Below are the code and all the weights of a small trained network. Each question names an input and a class and asks about switching units off, where a switched-off unit gives its printed mean instead of its output.

import numpy as np


def w(rows, s, z=0):
    codes = np.array(rows[::2]) - 128.0
    scale = np.full(codes.shape[1], s)
    scale[-1] = z or s
    return codes * scale


def norm(h):
    return h / np.sqrt((h * h).mean(-1, keepdims=True) + 1e-5)


def f(y):
    return y / 2 * (1 + np.tanh(0.7978845608 * (y + 0.044715 * y**3)))


def log_softmax(a):
    a = a - a.max(-1, keepdims=True)
    return a - np.log(np.exp(a).sum(-1, keepdims=True))


def net(x, mask):
    res = np.array(x, float).reshape(1, 6) / 4 @ E
    u = 0
    for l in range(3):
        y = f(norm(res) @ A[l][:, :-1].T + A[l][:, -1])
        res = res + np.where(mask[u : u + 8], y, B[l][:, -1]) @ B[l][:, :-1]
        u += 8
    return log_softmax(norm(res)[-1] @ U[:, :-1].T + U[:, -1])


A, B = {}, {}
E = w([
[96,107,97,128,243,95],'x0',
[252,113,74,184,96,67],'x1',
[127,129,128,128,128,128],'x2',
[30,55,57,95,67,123],'x3',
[128,127,128,127,128,128],'x4',
[179,67,161,1,176,82],'x5',
],0.0053)
A[0] = w([
[142,154,164,41,111,41,12],'0.n1',
[109,202,141,79,122,164,96],'0.n2',
[10,22,174,111,67,128,172],'0.n3',
[204,58,64,155,131,157,2],'0.n4',
[109,70,27,112,101,186,133],'0.n5',
[149,51,180,161,161,123,94],'0.n6',
[180,151,135,146,113,54,38],'0.n7',
[139,202,254,125,194,114,164],'0.n8',
],0.0083,0.0024)
B[0] = w([
[122,108,173,222,136,180,148],'0.n1',
[158,116,161,96,123,126,149],'0.n2',
[144,116,53,103,106,170,253],'0.n3',
[112,220,131,86,125,110,149],'0.n4',
[255,175,104,146,224,137,188],'0.n5',
[75,148,101,145,115,119,131],'0.n6',
[119,198,116,90,156,125,149],'0.n7',
[145,134,55,69,157,178,212],'0.n8',
],0.0087,0.0061)
A[1] = w([
[93,130,67,75,146,96,147],'1.n1',
[150,144,116,100,101,42,126],'1.n2',
[124,103,118,120,112,128,7],'1.n3',
[116,90,80,183,118,204,206],'1.n4',
[204,89,200,64,158,96,201],'1.n5',
[90,52,140,97,163,120,185],'1.n6',
[187,117,93,1,213,89,149],'1.n7',
[208,110,84,155,159,95,181],'1.n8',
],0.0084,0.002)
B[1] = w([
[170,238,160,73,149,68,171],'1.n1',
[49,205,101,104,75,149,137],'1.n2',
[78,195,132,23,123,106,119],'1.n3',
[120,98,229,144,182,71,190],'1.n4',
[109,109,25,237,47,162,156],'1.n5',
[62,150,192,157,120,100,149],'1.n6',
[122,114,157,174,124,97,254],'1.n7',
[2,162,165,103,110,148,190],'1.n8',
],0.0068,0.0086)
A[2] = w([
[236,136,135,101,2,194,85],'2.n1',
[85,137,195,111,103,85,122],'2.n2',
[63,87,192,24,164,219,165],'2.n3',
[199,33,138,100,65,173,65],'2.n4',
[151,223,112,178,184,149,252],'2.n5',
[156,99,169,86,20,137,133],'2.n6',
[69,10,41,79,74,68,196],'2.n7',
[114,20,181,206,125,147,225],'2.n8',
],0.0068,0.0029)
B[2] = w([
[99,119,133,101,233,98,185],'2.n1',
[76,120,152,129,168,149,127],'2.n2',
[132,198,76,186,2,72,208],'2.n3',
[78,175,168,68,160,135,147],'2.n4',
[128,42,148,99,90,141,254],'2.n5',
[30,95,187,136,178,16,144],'2.n6',
[225,79,131,181,163,227,160],'2.n7',
[135,99,155,179,137,184,157],'2.n8',
],0.0085,0.0068)
U = w([
[106,228,85,143,54,82,183],'0',
[126,66,167,250,117,158,135],'1',
[66,137,187,118,217,53,155],'2',
[242,108,51,87,159,169,10],'3',
],0.015,0.0014)

Each question gives the input, the list of numbers given to net, and the class t.
The units are the neurons (one row each of A and B). Each row of codes is followed by its name. A weight is (code - 128) times the scale printed after its matrix; where a second scale follows, it is the last column's (A, B and U).
mask holds one flag per neuron, layer by layer. A switched-off neuron (its flag False) gives its mean, the last column of its row in B, instead of its output. The means were averaged over made-up inputs and are rounded, as every weight is.
A unit's drop is (log p(t) with every unit on - log p(t) with that unit switched off) / (log p(t) with every unit on - log p(t) with every unit switched off).
The circuit of an input: a set's keep is (log p(t) with only the set's units on - log p(t) with every unit switched off) / (log p(t) with every unit on - log p(t) with every unit switched off). Starting from the 12 units with the biggest drops (on a tie, the unit counted first), units are removed one at a time, each time the one whose removal leaves the highest keep (on an exact tie, the one counted first), for as long as the keep stays at least 0.8.
circuit, biggest first: the units of the circuit, biggest drop first
unit that matters most: the unit with the biggest drop
k most important neurons: the k neurons with the biggest drops, biggest first
k most important neurons of layer l: the k neurons of layer l with the biggest drops, biggest first
input [-5,-2,-5,1,6,5], class 1: unit that matters most : 0.n1
input [-6,5,-4,7,2,2], class 3: 2 most important neurons of layer 1 : (1.n6; 1.n4)
input [-2,6,7,-4,7,8], class 1: circuit, biggest first : (0.n1; 1.n5)
input [5,6,1,1,1,2], class 0: circuit, biggest first : (1.n2; 0.n4)
input [-7,3,3,7,8,-3], class 2: circuit, biggest first : (2.n1; 1.n5; 2.n6)
input [-6,-7,2,-7,6,2], class 0: 3 most important neurons : (0.n8; 0.n5; 2.n3)
input [1,-2,-5,5,-8,4], class 3: 2 most important neurons : (0.n3; 2.n7)
input [-7,-5,3,-5,-1,8], class 1: 4 most important neurons of layer 1 : (1.n1; 1.n5; 1.n7; 1.n2)
input [4,6,-1,2,6,7], class 1: circuit, biggest first : (1.n5; 0.n3)
input [7,4,7,7,-3,8], class 1: 3 most important neurons of layer 1 : (1.n5; 1.n7; 1.n6)
input [8,7,1,6,0,2], class 2: 2 most important neurons of layer 0 : (0.n3; 0.n2)
input [3,5,-1,5,-3,4], class 0: 2 most important neurons : (0.n4; 1.n4)
input [1,5,1,-5,-7,7], class 1: 2 most important neurons : (0.n1; 1.n5)
input [-7,2,6,7,-3,4], class 2: unit that matters most : 2.n6
input [2,4,-1,1,8,-2], class 0: 3 most important neurons : (1.n4; 0.n4; 2.n1)
input [0,-8,2,-7,6,-2], class 0: 3 most important neurons : (2.n3; 0.n5; 0.n8)
input [-8,5,4,7,8,0], class 2: 3 most important neurons : (2.n1; 2.n6; 0.n8)
input [1,-1,8,1,-8,2], class 1: 2 most important neurons : (0.n1; 1.n4)
input [8,4,2,3,-5,-7], class 2: 2 most important neurons of layer 0 : (0.n1; 0.n5)
input [5,2,0,8,7,-7], class 3: circuit, biggest first : (0.n5)
input [-7,-3,-3,6,4,-3], class 2: 4 most important neurons : (1.n4; 0.n8; 2.n1; 2.n6)
input [2,-1,-2,5,3,7], class 1: 2 most important neurons of layer 0 : (0.n1; 0.n8)
